Below is a small trained network, with its code and all its weights. Each question gives an input and a class and asks what happens when units are switched off, that is, made to give their printed mean instead of their output.

import numpy as np


def w(rows, s, z=0):
    codes = np.array(rows[::2]) - 128.0
    scale = np.full(codes.shape[1], s)
    scale[-1] = z or s
    return codes * scale


def f(y):
    return y / 2 * (1 + np.tanh(0.7978845608 * (y + 0.044715 * y**3)))


def log_softmax(a):
    a = a - a.max(-1, keepdims=True)
    return a - np.log(np.exp(a).sum(-1, keepdims=True))


def net(x, mask):
    res = np.array(x, float).reshape(1, 3) / 4 @ E
    y = f(res @ A[0][:, :-1].T + A[0][:, -1])
    res = res + np.where(mask, y, B[0][:, -1]) @ B[0][:, :-1]
    return log_softmax(res[-1] @ U[:, :-1].T + U[:, -1])


A, B = {}, {}
E = w([
[103,117,155],'x0',
[251,178,204],'x1',
[206,34,125],'x2',
],0.018)
A[0] = w([
[51,64,31,117],'neuron 1',
[156,175,53,4],'neuron 2',
[77,103,61,17],'neuron 3',
[150,10,92,48],'neuron 4',
[63,78,19,93],'neuron 5',
[52,248,82,61],'neuron 6',
[224,213,136,40],'neuron 7',
[91,176,134,35],'neuron 8',
],0.012,0.0027)
B[0] = w([
[180,164,190,250],'neuron 1',
[134,121,116,135],'neuron 2',
[172,135,144,197],'neuron 3',
[8,66,27,193],'neuron 4',
[146,157,246,240],'neuron 5',
[81,74,38,226],'neuron 6',
[131,106,189,213],'neuron 7',
[95,63,91,161],'neuron 8',
],0.012,0.02)
U = w([
[184,210,245,255],'0',
[85,10,10,1],'1',
],0.014,0.0024)

Each question gives the input, the list of numbers given to net, and the class t.
The units are the neurons (one row each of A and B). Each row of codes is followed by its name. A weight is (code - 128) times the scale printed after its matrix; where a second scale follows, it is the last column's (A, B and U).
mask holds one flag per neuron, in row order. A switched-off neuron (its flag False) gives its mean, the last column of its row in B, instead of its output. The means were averaged over made-up inputs and are rounded, as every weight is.
A unit's drop is (log p(t) with every unit on - log p(t) with that unit switched off) / (log p(t) with every unit on - log p(t) with every unit switched off).
The circuit of an input: a set's keep is (log p(t) with only the set's units on - log p(t) with every unit switched off) / (log p(t) with every unit on - log p(t) with every unit switched off). Starting from all 8 units, units are removed one at a time, each time the one whose removal leaves the highest keep (on an exact tie, the one counted first), for as long as the keep stays at least 0.8.
circuit, biggest first: the units of the circuit, biggest drop first
top k neurons: the k neurons with the biggest drops, biggest first
drop of u: that unit's drop, to one decimal
input [7,-7,-6], class 0: top 3 neurons : [neuron 5; neuron 1; neuron 4]
input [2,-3,-5], class 1: circuit, biggest first : [neuron 6]
input [-1,-4,3], class 0: top 2 neurons : [neuron 6; neuron 5]
input [4,-8,6], class 0: top 2 neurons : [neuron 5; neuron 1]
input [-4,6,7], class 1: top 3 neurons : [neuron 5; neuron 4; neuron 1]
input [6,7,-8], class 1: top 3 neurons : [neuron 6; neuron 5; neuron 1]
input [-7,-8,-8], class 0: top 4 neurons : [neuron 5; neuron 1; neuron 4; neuron 3]
input [-2,-7,6], class 0: top 3 neurons : [neuron 5; neuron 1; neuron 6]
input [-2,-6,-4], class 0: drop of neuron 1 : 0.1
input [3,-8,-1], class 0: drop of neuron 2 : 0.0
input [-3,-6,6], class 0: drop of neuron 5 : 1.2
input [-8,3,-4], class 1: drop of neuron 6 : 0.1
